Below are the code and all the weights of a small trained network. Each question names an input and a class and asks about switching units off, where a switched-off unit gives its printed mean instead of its output.

import numpy as np


def w(rows, s, z=0):
    codes = np.array(rows[::2]) - 128.0
    scale = np.full(codes.shape[1], s)
    scale[-1] = z or s
    return codes * scale


def f(y):
    return np.maximum(y, 0)


def log_softmax(a):
    a = a - a.max(-1, keepdims=True)
    return a - np.log(np.exp(a).sum(-1, keepdims=True))


def net(x, mask):
    res = np.array(x, float).reshape(1, 8) / 4 @ E
    y = f(res @ A[0][:, :-1].T + A[0][:, -1])
    res = res + np.where(mask, y, B[0][:, -1]) @ B[0][:, :-1]
    return log_softmax(res[-1] @ U[:, :-1].T + U[:, -1])


A, B = {}, {}
E = w([
[91,109,197,120,189,131,156],'x0',
[107,102,143,89,38,79,38],'x1',
[7,136,121,84,67,172,211],'x2',
[162,121,179,35,147,188,150],'x3',
[120,88,181,161,254,129,71],'x4',
[127,181,147,166,114,145,153],'x5',
[167,210,176,163,80,62,150],'x6',
[130,54,148,219,116,106,207],'x7',
],0.0082)
A[0] = w([
[122,109,108,44,151,196,162,189],'n0',
[67,110,125,70,42,154,143,67],'n1',
[175,79,123,150,64,67,120,79],'n2',
[145,89,140,233,183,133,177,234],'n3',
[125,61,152,133,182,162,141,98],'n4',
[127,135,2,157,98,136,71,144],'n5',
[94,137,111,168,84,122,198,213],'n6',
[170,171,192,39,119,142,87,145],'n7',
[170,120,81,148,65,91,107,253],'n8',
],0.0097,0.0042)
B[0] = w([
[111,160,67,1,163,229,84,227],'n0',
[77,44,107,121,40,112,167,205],'n1',
[189,200,86,63,159,206,106,188],'n2',
[240,101,163,196,190,120,130,255],'n3',
[165,76,139,99,167,159,100,203],'n4',
[177,234,125,89,82,166,122,209],'n5',
[135,118,134,157,34,117,192,208],'n6',
[202,151,176,220,67,58,183,217],'n7',
[181,219,108,103,111,184,115,228],'n8',
],0.0083,0.0099)
U = w([
[159,19,135,175,254,128,63,83],'0',
[171,177,135,252,80,95,165,255],'1',
[35,23,82,119,56,128,162,2],'2',
[141,207,63,45,119,193,110,206],'3',
[10,150,143,151,126,2,38,41],'4',
],0.0087,0.0025)

Each question gives the input, the list of numbers given to net, and the class t.
The units are the neurons (one row each of A and B). Each row of codes is followed by its name. A weight is (code - 128) times the scale printed after its matrix; where a second scale follows, it is the last column's (A, B and U).
mask holds one flag per neuron, in row order. A switched-off neuron (its flag False) gives its mean, the last column of its row in B, instead of its output. The means were averaged over made-up inputs and are rounded, as every weight is.
A unit's drop is (log p(t) with every unit on - log p(t) with that unit switched off) / (log p(t) with every unit on - log p(t) with every unit switched off).
The circuit of an input: a set's keep is (log p(t) with only the set's units on - log p(t) with every unit switched off) / (log p(t) with every unit on - log p(t) with every unit switched off). Starting from all 9 units, units are removed one at a time, each time the one whose removal leaves the highest keep (on an exact tie, the one counted first), for as long as the keep stays at least 0.8.
units of the circuit, in order: the units of the circuit, biggest drop first
unit that matters most: the unit with the biggest drop
k most important neurons: the k neurons with the biggest drops, biggest first
drop of u: that unit's drop, to one decimal
input [-4,3,-8,2,0,-4,6,6], class 3: unit that matters most	n2
input [4,7,4,4,2,1,-3,-3], class 2: units of the circuit, in order	(n1, n8)
input [1,7,5,-7,-1,4,-2,1], class 2: 4 most important neurons	(n1, n3, n7, n0)
input [8,-1,-7,-8,-2,-4,1,-2], class 0: units of the circuit, in order	(n7, n3)
input [0,3,-1,4,-3,7,-6,5], class 2: units of the circuit, in order	(n5, n2, n8, n3)
input [2,-1,-5,1,-4,2,1,-5], class 1: 2 most important neurons	(n7, n0)
input [-7,4,3,-7,-3,-2,-7,7], class 3: 2 most important neurons	(n5, n2)
input [7,5,-5,-4,-6,-6,4,5], class 3: 3 most important neurons	(n2, n7, n8)
input [1,-7,6,-6,-1,-2,7,-8], class 1: 4 most important neurons	(n0, n6, n2, n8)
input [5,7,3,0,6,6,4,0], class 4: units of the circuit, in order	(n3, n8, n2)
input [6,3,-3,5,0,3,-1,-3], class 1: 3 most important neurons	(n7, n2, n8)
input [7,-2,7,-5,5,-2,3,4], class 0: 2 most important neurons	(n7, n3)
input [7,-3,7,0,0,-4,-8,8], class 0: 2 most important neurons	(n3, n4)
input [-5,3,6,6,-4,-1,6,8], class 2: units of the circuit, in order	(n1)
input [2,7,2,1,-6,-1,4,-2], class 1: 2 most important neurons	(n0, n7)
input [4,1,8,3,3,-8,-3,2], class 2: 4 most important neurons	(n1, n8, n5, n2)
input [7,3,0,-1,3,8,-3,2], class 0: drop of n0	0.0
input [-8,8,6,-4,5,2,7,-1], class 3: drop of n8	0.2
input [0,6,7,0,5,6,-7,-1], class 2: drop of n1	0.3
input [-1,-3,-6,8,0,6,1,1], class 1: drop of n7	0.9
input [1,6,2,6,7,4,7,-2], class 1: unit that matters most	n7
